Each row comes from the steps of one walk. Every step used is in the known rows, and no mark comes twice. Write the walk behind each row, first mark first.
Each row is shifted at random along 7 fixed directions that mean nothing.
Known rows:
fela/fabez/sebud/mevav: [ 1.82 -0.78 -0.21  0.88  0.46 -0.09  1.57 -1.76  2.87  2.60  0.30 -0.27
 -0.49 -3.73  1.63  1.02 -0.99  0.14  1.47 -1.34  0.05 -1.87 -1.92  3.30
 -0.95 -0.59  1.29 -0.76  2.66  0.56  1.87 -0.99  1.02  0.62  1.65  0.46
 -1.76  0.43 -0.42  0.29  3.50]
fela/sebud/lafi/mevav: [ 4.24 -2.26 -0.88  1.97  2.97 -0.90  0.64 -2.95  2.28  1.17  0.59 -1.99
 -0.32 -1.88  0.68  2.71  0.24  0.27  1.28  0.29 -1.45 -1.82  0.83  4.36
  1.09 -0.67 -0.32 -3.19  1.07  0.76  0.44 -1.70 -0.71  0.77 -0.51 -0.29
 -2.28 -0.04  2.02  0.60  3.04]
mevav/niba/fabez/fela: [ 0.05  0.26 -0.99  0.72 -1.28  2.39  0.91 -2.23 -1.47  0.26 -2.47 -1.15
  1.78 -5.89 -0.80 -1.16 -0.74 -2.22  0.48 -1.23  0.15 -2.17 -4.93 -2.03
 -1.46 -0.06  1.66  2.57  3.64  1.35 -0.88 -1.93  4.71  4.25  6.30 -1.69
  0.96  1.32  0.43 -1.70  0.94]
lafi/fabez/vusa/sebud/mevav/fela: [ 0.30 -1.92  1.23  0.37  0.14  0.53  0.55 -0.23  0.30  1.68 -2.55  0.01
  0.24 -2.54 -0.94 -1.03 -0.72 -0.49 -0.14  0.85 -0.15 -1.60 -3.33 -0.86
 -0.88 -0.29  1.90  1.55  1.99  0.85 -1.43 -0.92  2.49  2.46  2.63 -1.60
 -1.39 -0.59  1.10 -1.15  2.96]
lafi/mevav/sebud/vusa/fabez: [ 2.99 -4.16  0.34 -1.58  1.91 -0.57 -2.03  0.25  1.55  0.93 -1.98  0.44
  0.59  2.32 -1.66 -2.13 -1.81  0.33  0.57  0.54 -0.90  0.37 -1.56  0.03
 -0.85 -0.71 -1.49  2.54  0.94  0.01 -1.47 -0.19  0.16 -0.21  0.19 -0.43
 -2.29 -0.62  1.14  1.91  2.52]
fela/niba/sebud/lafi: [ 2.73 -4.26  0.62 -0.02  1.68 -2.60 -0.49  0.75  0.44 -2.65  2.20 -1.80
  0.01  2.39 -1.77  0.52  0.47  1.14  1.68 -0.94 -1.92 -0.93  0.68 -1.39
  1.88 -1.65 -1.85 -1.06 -1.37 -0.89 -0.25 -0.89 -0.69 -0.43 -0.68 -0.88
 -2.94 -2.02  1.92  0.55  3.98]
fela/niba/fabez/sebud: [ 2.13 -1.62 -2.86  3.90 -0.08 -1.78  1.64 -4.76  2.14  3.77 -1.64  0.44
 -0.08 -4.55  3.05  1.32  0.19  0.61 -3.70 -2.26  0.42  0.67  0.13  2.99
 -2.57 -0.71 -0.05 -3.39  3.13  1.89  1.29 -0.94 -3.31  0.22 -0.58  2.39
 -0.56 -0.57 -2.06  2.19  2.10]
niba/fabez/fela/sebud: [ 1.46 -3.43  0.67 -0.96  2.12 -1.07 -0.04  0.95  0.54  1.09 -0.83 -0.18
  0.07  1.03 -1.19 -1.83 -2.40 -0.12  1.18 -1.26 -0.73 -0.90 -1.78 -1.11
  0.23 -2.46 -1.41  2.17  2.65 -0.11  0.99 -0.25  1.54  1.55  2.47 -1.24
 -1.34  0.48  1.56  0.85  3.51]
fela/fabez/vusa/sebud: [ 0.24 -2.85  0.86 -0.77  0.94 -0.81  1.69  0.25  0.70  1.35  0.31 -0.95
  0.06 -1.47  0.89 -0.56 -0.69 -0.45  1.63 -1.48 -0.24 -2.19 -1.06  0.16
  0.00 -2.33  0.41  0.51  2.06 -0.93  0.12 -0.18  2.09  1.73  1.39 -1.32
 -1.72  0.29  0.86  0.04  3.22]
niba/fabez/vusa/lafi/mevav: [ 1.22 -2.73  2.45  3.70  0.24 -2.39  1.09 -2.08  2.58  3.63 -1.79 -1.27
 -2.57  0.27 -1.27  0.90 -0.51  2.54  1.78  2.53  1.92  0.30 -0.64  2.97
 -0.96  2.45  0.92 -4.28 -0.24 -0.10 -3.73  2.05 -1.33 -1.37 -0.59 -1.93
 -3.06 -2.77 -1.15 -1.72  5.27]
fabez/vusa/lafi/fela/niba/sebud/mevav: [-1.41  0.64 -1.99 -0.24 -3.25  2.16 -0.22 -2.41  0.35  0.38  0.68 -1.50
  0.78 -4.94 -2.38 -0.39 -0.68 -0.89 -0.42  0.30  0.00 -2.87 -4.00  0.23
 -2.35 -0.69  2.04  2.17  2.89  1.28 -0.25  0.08  2.46  2.49  5.17  0.61
  0.06 -1.10 -0.25 -1.58  2.56]
niba/sebud/fela/fabez/vusa/lafi: [-1.39 -1.40  1.79  3.48  0.97 -2.27  2.59 -1.06  1.64  4.98 -1.78 -1.08
 -1.95 -1.25  1.33  1.44 -0.42  2.63  0.27 -0.48  0.76 -0.04  1.32  1.89
 -0.14  1.07 -0.27 -4.38  0.77 -0.26 -0.54  0.83 -1.69  1.06 -0.42 -1.61
 -2.64 -0.20 -0.05 -2.00  3.28]
fela/fabez/vusa/lafi: [ 1.78 -3.99 -0.21  1.14  0.92 -2.58  1.43 -1.49  1.91  0.62  0.63 -0.88
 -0.43 -0.85 -0.18  0.57  0.31  0.97  0.18 -0.03 -0.39 -0.95  0.34  1.61
 -0.20 -1.94 -0.21 -2.57  0.29 -0.09  0.36 -0.02 -1.97 -1.10 -1.69  0.22
 -2.68 -2.25 -0.44  1.13  4.72]
sebud/vusa/lafi/fela: [ 0.31 -2.74 -1.69  1.84  0.02 -0.98 -0.25 -3.96  2.34  2.59 -1.33 -1.54
 -0.61 -1.33 -2.19  0.71 -0.65  1.96 -1.67  1.76 -1.02  0.37  1.15  2.16
 -1.70  0.31 -2.27 -2.84  0.76  1.28 -0.47  0.75 -4.46 -0.90 -1.35  0.93
 -2.35 -1.47 -0.14  0.85  2.90]
vusa/fabez/sebud/fela/niba: [ 0.91 -1.97 -0.16 -0.80  0.80 -0.73  0.94 -3.05  2.55  2.95  1.09 -1.43
 -0.40 -1.45  0.30  0.08 -3.76  0.57  2.33 -2.19 -0.67 -2.30 -0.30  3.07
 -1.28 -1.65 -1.25  1.52  3.14 -0.47  2.82  0.00  0.37  0.02  2.01  1.05
 -1.56  1.80  0.92  0.57  3.14]
vusa/fabez/fela/sebud/mevav: [-1.38  0.15 -0.48  0.61 -0.86 -0.90  1.53 -0.59  2.72  3.10 -0.87  0.91
 -0.40 -4.18  1.56  0.27 -0.98  2.48 -1.42 -0.34 -0.43  0.20 -0.90  1.60
 -3.13 -0.23 -0.01 -0.53  1.71  1.26  2.08  0.01 -1.46  0.27  0.77  0.46
 -1.97 -0.60 -1.36 -0.05  2.39]
mevav/sebud/vusa/fabez/fela: [ 0.06 -1.23  1.48  0.74 -1.36  0.42  1.62 -3.82  2.28  3.47 -1.69 -0.32
 -0.71 -3.34 -1.31 -0.51 -2.73  0.62  3.15 -1.30  0.65 -1.64 -3.03  0.98
 -1.48  1.37  0.67  1.23  2.03 -0.37  1.54  0.54  0.73 -0.44  1.72  0.55
 -2.20  0.04 -0.60 -1.38  4.14]
sebud/vusa/lafi/mevav/niba: [-0.36 -2.87  1.57  1.09  2.55 -0.22 -0.42  0.26  0.11  1.18 -2.08 -1.46
  0.26  0.78 -1.78 -0.29 -0.13  0.50  1.49  2.86 -0.08 -0.02 -0.32  0.39
  0.03  0.64 -0.95 -0.52 -0.76  0.41 -4.15  0.41  1.35  2.14  1.05 -3.52
 -2.92 -0.40  2.43 -0.64  2.71]
mevav/niba/fabez/sebud/vusa/lafi/fela: [-0.11 -2.97 -0.84 -1.04 -0.69 -1.08 -2.12 -1.43  0.08  0.26 -1.41 -0.37
 -0.01  0.88 -2.43 -2.46 -1.76  1.14 -1.52 -0.03 -0.54  1.24 -1.08 -1.92
 -2.32 -0.73 -1.59  2.67  0.45  0.80 -0.24 -0.25 -0.91  0.07  1.52  0.32
 -1.15 -0.80  0.19  1.50  2.32]
sebud/mevav/niba/fabez: [ 1.33 -2.20  1.43  0.91  1.08 -1.52 -0.73  1.85  1.08 -0.13 -2.06  0.27
  0.09  1.11 -0.69 -0.78 -0.41  1.90  0.77  0.42  0.03  1.62 -1.66 -1.31
 -0.81  1.19 -0.74 -0.04 -0.96  0.48 -2.50 -0.63  0.35 -0.14  0.54 -2.10
 -2.62 -1.10 -0.29  0.46  2.90]
fela/sebud/fabez/vusa/lafi: [-3.65 -1.27  0.03 -3.02  1.95  0.58  0.02  1.21 -0.87  2.48 -0.04 -2.33
  0.24 -1.30  1.50 -1.26 -0.25 -0.42  1.46 -0.82 -1.32 -1.48  1.04 -0.17
  0.19 -1.48 -1.81  1.23  1.96 -0.65 -0.54 -0.98  2.69  4.78  2.88 -3.59
 -1.12  3.45  3.24 -0.37 -0.54]
mevav/fela/niba/sebud/vusa/fabez: [ 0.97 -1.77  0.72  2.45 -1.20 -1.04  1.81 -0.24  0.20 -0.19 -1.69  0.72
  0.84 -2.94  0.02  0.32  0.73  0.81 -0.82 -0.92 -0.05 -1.50 -2.57 -2.44
 -0.67 -0.19  1.59 -0.52  0.65  0.79 -0.28 -0.63  0.18  0.63  1.18  0.22
 -1.66 -2.48 -0.47 -1.17  3.70]
mevav/fela/sebud/lafi/niba: [ 0.98 -1.49  0.30 -0.86 -1.13 -0.23 -0.92 -2.19  1.90 -0.94  1.42 -1.02
 -1.32 -1.07 -2.10  0.14 -2.72  2.39  4.09  0.24 -0.06 -1.63 -1.96 -0.45
 -2.14  0.36 -0.66  2.07 -0.28  0.39  2.49  0.76  0.14 -1.71  2.37  1.14
 -2.21 -0.69  0.65  1.38  5.13]
lafi/vusa/fabez/sebud/fela: [ 0.99 -3.80 -0.09  1.35  1.49 -0.88  0.57 -1.46  0.79  2.65 -2.64 -0.37
  0.34 -1.46 -1.43 -0.62 -0.36 -0.57 -2.48  0.47 -0.74 -1.41 -0.60  0.13
 -1.00 -2.07 -0.04 -0.60  2.58  0.70 -0.83 -0.50 -0.96  2.00 -0.02 -0.29
 -1.57 -0.90  1.17  0.23  2.77]
mevav/fabez/vusa/lafi: [-0.35 -4.39  0.80 -1.28  1.00  1.17 -0.65 -1.02 -0.36  1.35 -2.82 -0.35
  1.27 -0.33 -3.26 -3.70 -2.28 -1.33  2.13  0.86  0.56 -1.45 -3.67 -1.72
 -0.99 -1.25 -0.35  4.02  2.20  0.16 -0.91  0.37  2.90  1.83  3.38 -1.46
 -1.11 -0.37  0.88  0.95  3.67]
vusa/lafi/mevav/fabez/sebud/fela/niba: [ 1.94 -3.49 -0.11  0.45  2.14 -1.44 -0.11 -0.72  0.76  0.24 -0.41 -0.67
  0.15  0.15  0.04 -0.08 -0.73  1.05 -0.92  1.43 -1.31  0.01  0.21  0.94
 -0.71 -1.46 -0.70  0.11  0.17  1.24 -0.53 -1.28 -0.05  0.65  0.70 -0.70
 -1.88 -1.02  1.86  1.56  2.75]
sebud/mevav/fabez/vusa/lafi: [ 0.44 -0.77 -0.18 -0.56  0.99  0.75  1.01 -1.35 -0.18  1.10 -1.02 -2.82
  1.11 -3.36  1.00  0.27  0.95 -1.62  1.14 -0.10 -1.63 -1.38 -1.17  1.04
  1.39  0.66  0.71 -0.62  1.45 -0.02 -2.76 -3.17  3.10  3.52  2.32 -3.28
 -0.95  1.82  2.13 -1.83 -0.24]
fela/niba/sebud/mevav/fabez/vusa: [ 1.32 -0.77 -0.54  3.21  0.19  1.29  1.78 -1.21  0.19  2.26 -3.05  1.08
  2.06 -5.19  0.93 -0.23  0.40 -2.27 -1.45 -1.60  1.29 -2.10 -4.72  0.37
 -0.89 -0.95  3.33  0.64  3.75  1.77 -0.35 -1.54  3.07  3.67  3.57  0.22
 -0.31 -0.69 -0.74 -0.49  3.05]
fela/niba/sebud/fabez/vusa/lafi/mevav: [ 0.70 -3.46  1.37  2.46  2.73 -2.31  0.19  0.91  0.70  1.99 -1.38 -0.17
 -0.21  1.24  0.08  0.19  0.36  1.04 -1.05  0.90  0.37 -0.15  0.39  1.17
 -0.04 -1.09 -0.10 -1.95  0.13  0.44 -2.35  0.48 -0.45  1.60 -0.01 -1.69
 -2.71 -1.67  1.30 -0.13  3.66]
mevav/niba/fabez/vusa/lafi/sebud: [ 1.19 -3.94  3.17  3.46  1.88 -1.91  1.27 -1.10 -1.00  1.40 -3.12 -1.07
 -0.55  0.19 -0.93 -0.33  0.10  0.33  1.16  1.14  1.35 -0.70 -0.96 -1.18
  0.17  0.61  1.41 -1.29 -0.34 -0.25 -4.08  0.12  1.90  1.99  0.92 -3.22
 -2.05 -1.56  1.65 -1.62  3.95]
fabez/fela/niba/sebud/vusa: [-0.83 -0.43 -2.06 -0.90 -1.17 -0.74  0.25 -0.46  0.18 -0.23  1.05 -0.70
  0.77 -2.79  0.08 -0.14  0.35 -0.26 -2.42 -2.22 -2.21  0.52 -1.07 -1.69
 -0.53 -1.61 -1.55  0.60  1.53  0.56  1.17 -1.46 -0.55  2.04  1.59  0.09
 -1.13  0.16  0.96  0.34  1.20]
mevav/niba/fabez/sebud/lafi/vusa: [ 2.84 -2.82 -2.46  0.76  2.32 -2.27 -1.19 -3.80 -0.34  1.51 -2.01 -2.26
  0.36 -0.41  1.39  0.18  0.74 -0.80 -3.08 -1.98 -1.82  1.70  2.14  0.88
  0.37 -0.59 -1.94 -1.79  1.07  0.49 -1.57 -3.51 -2.01  2.19 -1.26 -0.80
 -0.52  1.88  2.01  1.75 -0.86]
niba/sebud/vusa/lafi/fela: [ 0.86 -1.57  0.38  0.68 -0.47 -1.41 -0.18 -3.11  1.73  2.25  0.32 -3.19
 -1.67  0.34 -1.33  1.25 -0.94  2.16  1.59 -0.03 -1.09 -0.46  1.40  1.89
  0.38  1.81 -1.73 -2.54  0.27 -1.03 -1.80  0.58 -1.84 -0.42 -0.13 -0.85
 -2.16 -0.15  1.06 -1.90  1.95]
fabez/fela/sebud/lafi: [ 0.13 -0.22 -2.27 -0.79 -0.03 -0.01  0.17 -4.82  2.75  2.59  1.39 -1.76
 -0.75 -3.69 -0.26  0.79 -2.72  0.81  1.43 -1.78 -1.60 -0.62 -0.19  3.21
 -1.20 -0.61 -2.30  0.38  2.45  0.65  4.56 -0.73 -1.53  0.23  1.48  1.46
 -1.49  1.89  0.89  1.21  2.58]
fabez/vusa/sebud/lafi/mevav: [-1.09 -2.57 -0.08  0.14  2.13  0.20 -0.38 -1.94  0.59  3.43 -1.91 -1.56
  0.29 -1.23 -1.19 -0.80 -0.81 -0.85 -0.25  0.90 -0.90 -0.31 -0.28  1.49
 -0.11 -0.64 -1.34  0.04  1.77  0.30 -1.69 -0.22  0.58  3.42  1.51 -2.23
 -1.91  1.00  2.52 -0.47  1.67]
fela/niba/sebud/fabez: [ 2.19 -2.68  0.37 -1.08  0.86 -2.27 -0.94  0.21  1.92  0.05  1.79 -1.22
 -0.72  2.09  0.36  0.07 -1.55  2.12  2.09 -2.26 -0.88 -0.19  0.66  0.71
 -0.19 -0.65 -2.31  0.05  0.24 -1.10  0.65  0.03 -0.98 -1.34 -0.03  0.18
 -2.34  0.04  0.42  1.41  2.85]
fabez/sebud/lafi/niba: [ 0.39 -3.94  0.83  1.42  2.26 -2.74 -0.45 -2.74  1.83  1.87 -0.02 -1.65
 -1.93  0.89 -1.45  0.67 -0.80  1.98  0.73  1.01 -0.87  0.82  2.02  1.20
 -0.64  0.02 -2.73 -2.45 -1.03  0.01 -0.20  0.43 -2.96 -0.29 -1.24 -0.85
 -3.61 -0.45  2.28  1.19  3.95]

Write each row's walk:
[ 4.46 -3.84 -0.83 -0.22  3.62 -3.42 -0.44 -0.58  0.31 -0.27  0.30 -1.59
  0.68  2.09  1.95  0.42  0.21 -0.45 -0.96 -1.43 -1.69  0.32  1.68  1.92
  1.67 -2.54 -1.06 -0.84  0.30 -0.64 -1.90 -2.24 -0.03  1.17 -1.13 -1.30
 -1.56  0.47  2.56  1.54  1.39]
fela/fabez/vusa/lafi/mevav/niba/sebud
[ 0.29 -1.14  0.70 -3.62 -1.18 -1.83 -0.52 -1.04  1.28 -1.15  3.55 -3.24
 -2.08  0.57  0.20  0.28 -2.29  2.13  4.45 -1.32 -1.20 -1.22  0.31 -0.14
 -0.65 -0.09 -0.95  1.62 -0.82 -1.68  1.11 -0.39  0.98 -1.22  1.64 -0.68
 -2.08  1.43  1.80  0.30  2.89]
mevav/fela/fabez/vusa/sebud/lafi/niba
[ 1.97 -2.96  0.64  1.89  0.67 -1.95  0.24 -0.80  1.80 -0.08  0.72  0.00
 -0.10  0.25 -2.74  0.46 -0.99  0.76 -0.52  0.80 -0.58 -0.63 -1.69  0.99
 -0.11 -1.74  0.06 -0.21  0.10  0.71  0.27  0.67 -0.86 -0.40  0.55  0.56
 -3.02 -3.26  0.80 -0.28  5.94]
fabez/fela/niba/sebud/vusa/lafi/mevav
[ 1.80 -1.55 -0.14  3.76 -0.88 -0.60  1.12 -1.88  1.33  1.97 -3.18  1.85
  0.27 -3.66  0.36  0.03 -0.54  0.55 -2.46  0.87  1.48 -0.15 -3.89  0.25
 -2.91 -0.05  2.54 -0.13  1.98  2.39 -1.04  0.36  0.18  0.63  2.01  0.88
 -1.02 -2.77 -1.39  0.48  4.52]
lafi/mevav/fela/niba/fabez/vusa/sebud
[ 0.62  0.35 -0.92  0.95 -1.46 -0.46  0.67 -2.12  1.31  1.86 -0.91 -0.57
  0.23 -3.69  1.16  0.63  0.06  0.58 -0.74 -1.51 -0.62 -0.51 -1.76  1.08
 -0.46  0.91  1.15 -0.80  1.46  0.53  0.03 -1.57  0.03  1.15  1.72  0.13
 -0.91 -0.24 -0.54 -1.62  1.46]
niba/sebud/mevav/fela/fabez/vusa/lafi
[ 4.02 -2.05 -1.31  1.32 -1.20 -1.98 -0.80 -5.51  3.33  2.34 -0.39 -0.84
 -1.17 -1.08 -0.88  0.70 -1.43  1.23 -1.01 -0.54 -0.83  0.68 -0.74  3.67
 -0.95  1.07 -0.20 -1.61  1.08  0.67  0.64 -0.98 -3.45 -2.55 -0.75  2.39
 -1.75 -1.53 -1.14  0.18  3.29]
niba/fabez/sebud/vusa/lafi/mevav/fela
[ 0.78 -2.11  0.43  1.50  0.41 -0.82  0.61 -1.85 -1.27  0.54 -1.71 -2.03
  0.29 -1.72 -0.53 -0.09  0.24 -0.42 -0.82 -0.31 -0.57 -0.85 -0.65 -1.13
 -0.01 -0.16  0.72 -0.44  0.78  0.28 -2.21 -1.92  1.42  2.77  1.89 -1.94
 -0.76  0.00  1.72 -1.57  1.41]
mevav/niba/fabez/vusa/lafi/sebud/fela
[ 1.59 -0.22  0.30  0.18 -0.79 -2.26 -0.16 -1.48  2.30  1.98  0.65 -2.06
 -2.11  0.30  1.83  1.73 -0.28  3.32  1.24 -0.33 -0.70  0.96  1.46  2.54
 -0.22  2.54 -0.67 -2.88 -0.75 -0.69 -1.52 -0.25 -1.83 -1.32 -0.74 -0.78
 -2.21 -0.10  0.01 -1.11  1.37]
niba/sebud/vusa/lafi/mevav/fela/fabez
[ 1.78 -0.88  0.06  0.67  0.51 -0.65  0.97 -2.73  1.00  1.04  0.72 -2.32
 -0.56 -2.55  1.38  1.47 -0.77  1.10  0.83  0.46 -1.05 -1.28  0.31  2.57
 -0.81  0.28  0.89 -0.70  0.72  0.55 -0.35 -1.61  1.08  1.06  1.60 -0.79
 -1.24  0.17  1.69 -0.60  1.64]
vusa/lafi/sebud/mevav/fabez/fela/niba
[-0.31 -1.75  1.80 -0.87  0.08 -2.55 -1.06  0.72  1.20  1.60 -0.64 -1.12
 -1.76  2.25  0.09 -0.79 -1.99  2.39  0.97  0.01  0.14  1.40 -0.02 -0.61
 -1.63  0.94 -1.10  0.59 -0.44 -0.80 -2.73  0.76 -0.01 -0.09  1.18 -1.90
 -2.31  0.55  0.93 -0.09  2.35]
lafi/niba/fabez/vusa/sebud/mevav/fela
[ 0.66 -0.11  0.01  1.15 -0.90 -0.20  0.89 -0.08  0.42  1.02 -1.13 -0.44
 -0.71 -2.72  1.26  0.55  0.39  0.59 -0.53 -0.08  0.11  0.22 -2.36 -0.65
 -1.36  1.06  1.43 -0.61  1.12  1.09 -1.76 -1.27  1.67  1.73  2.20 -1.38
 -1.04 -0.23  0.31 -0.25  1.93]
lafi/mevav/sebud/fela/niba/fabez/vusa
[-1.43 -0.88 -1.85 -4.62  0.75  0.57 -1.23 -1.25 -0.54  1.55  1.11 -3.25
 -0.14 -0.28  1.46 -1.40 -2.79 -0.29  1.99 -2.40 -1.53 -1.06  1.07  0.12
 -1.22 -1.57 -2.48  3.51  2.50 -0.89  0.62 -1.42  2.44  2.99  3.63 -1.24
  0.07  4.97  3.04  1.53 -1.31]
mevav/sebud/fela/fabez/vusa/lafi/niba
[ 2.49 -1.60 -1.64 -1.56  1.58 -1.43 -0.94 -2.33  1.57  0.35  1.48 -1.58
  0.37 -0.96  1.70  0.66 -0.80  0.06  0.14 -1.53 -1.70 -0.45  0.83  3.40
 -0.28 -1.66 -1.00  0.69  0.77  0.06  1.01 -2.15 -0.17  0.52  0.10  0.39
 -1.57  1.39  1.69  1.78  1.32]
fela/sebud/fabez/vusa/lafi/mevav/niba
[ 0.07 -3.69  0.27  0.87  1.57 -1.33  0.22  0.03 -1.67  0.52 -2.69 -1.10
  0.97 -0.36 -0.65 -1.23  0.95 -0.51 -2.72  0.20 -1.12 -0.17 -0.11 -2.55
  0.16 -1.51 -0.31 -0.36  0.64  0.47 -2.52 -1.82  0.38  3.24  1.15 -2.06
 -1.13 -0.53  2.06 -0.45  1.15]
mevav/fabez/vusa/lafi/niba/sebud/fela
[ 1.12 -4.53  0.05  2.41  3.31 -1.67  0.35  0.68 -1.13  0.94 -3.65  0.52
  1.32  0.26 -0.17 -0.71  0.66 -0.21 -2.99  0.61 -0.55 -0.79  0.26 -2.02
  0.11 -2.72 -0.35 -0.73  1.02  1.58 -1.40 -1.07 -0.60  2.99  0.47 -1.03
 -1.57 -1.00  2.16  0.90  2.68]
mevav/fela/sebud/vusa/lafi/niba/fabez
[-0.84 -1.48 -0.53 -2.04  1.88 -0.45  0.02  2.09 -1.56  0.64 -1.21 -1.15
  0.94 -1.14  2.53 -0.90  0.56 -0.90 -2.09 -0.44 -2.01 -0.14 -0.05 -1.87
  0.01 -1.84 -0.24  1.64  1.73  0.58 -2.41 -2.74  2.84  4.84  2.23 -3.32
 -0.51  2.30  3.53  0.48 -0.98]
lafi/fabez/vusa/sebud/mevav/fela/niba
[ 3.89 -2.37 -3.00 -2.27  1.15 -0.55 -1.04 -1.26  0.81 -1.37  0.70 -0.79
  2.00 -1.17  0.15 -0.73 -1.81 -1.68 -2.02 -2.27 -2.42 -1.56 -1.61  0.69
 -0.61 -4.28 -0.29  3.62  3.05  0.84  1.72 -2.83  1.16  1.40  1.94  1.62
 -0.16  1.12  1.68  2.68  1.61]
lafi/fela/fabez/vusa/sebud/mevav/niba
[-1.22 -2.65 -0.80  1.20  1.71  0.12 -0.71  2.59 -1.22  1.19 -3.70  1.52
  1.72 -0.95  0.14 -1.91  1.54  0.14 -4.06  1.50  0.34  0.57 -1.04 -1.83
 -2.02 -2.06  0.46  0.62  0.94  2.36 -2.05 -0.68  0.61  3.81  1.46 -1.51
 -1.16 -1.67  0.12  1.14  1.42]
fela/sebud/vusa/lafi/mevav/niba/fabez
[ 2.80 -2.31 -0.12  5.08  1.11 -1.82  1.90 -4.60  1.08  2.86 -2.71 -0.80
 -0.91 -3.07  0.69  1.98  0.04  0.22 -0.94 -0.32  0.80 -0.98 -0.71  1.55
 -0.29  0.45  1.58 -3.50  1.58  1.63 -0.14 -1.20 -1.44  0.85 -0.13  0.45
 -1.38 -0.88  0.56  0.19  4.28]
mevav/fela/niba/fabez/sebud/lafi/vusa
[ 0.11 -2.55  2.08  0.12 -0.66 -1.18 -0.91  0.78  0.54 -0.85 -0.50 -0.11
 -1.25  1.35 -3.36 -1.55 -1.98  2.12  2.63  0.35  1.24 -0.47 -3.11 -2.75
 -1.54  0.04  0.50  2.43 -0.83  0.02  0.44  1.18  1.24 -0.66  2.17 -0.56
 -2.48 -2.17  0.08  0.33  6.10]
mevav/niba/sebud/lafi/fela/fabez/vusa
[-1.90 -2.78  1.66 -0.02  2.44  0.16 -0.12  3.75 -1.42  0.56 -2.72  1.07
  1.69  0.14 -0.91 -2.61 -0.19 -0.79  0.03  0.50  0.66 -0.88 -2.74 -2.72
 -0.33 -2.26  0.93  3.12  0.83  0.82 -1.71 -0.50  4.11  4.34  3.38 -3.10
 -1.72 -0.52  1.59 -0.10  3.12]
fela/sebud/mevav/niba/fabez/vusa/lafi
[-0.76 -2.00  0.68  0.04 -0.02 -2.50  0.21  0.47  0.65 -1.44  0.70 -0.66
 -0.65 -0.29 -0.83  0.42  0.42  2.20 -0.46  1.43 -1.28  0.94 -0.05 -1.49
 -0.74 -0.43 -0.62 -0.20 -2.19  0.45 -1.11 -0.32 -0.62 -0.03 -0.47 -1.45
 -3.03 -1.99  1.66  0.60  3.78]
fabez/vusa/lafi/fela/sebud/mevav/niba
[-0.09 -0.49  2.01  2.35  1.26 -1.73  1.98 -0.45  0.80  2.50  0.18 -2.75
 -2.02 -1.21  1.51  2.39  0.13  2.41  1.51  1.33 -0.04 -1.21  1.38  2.65
  0.14  1.31  1.14 -3.65  0.01  0.01 -2.66 -0.28  1.10  1.84  1.14 -3.33
 -2.19 -0.13  1.74 -3.01  2.19]
vusa/lafi/fabez/fela/niba/sebud/mevav
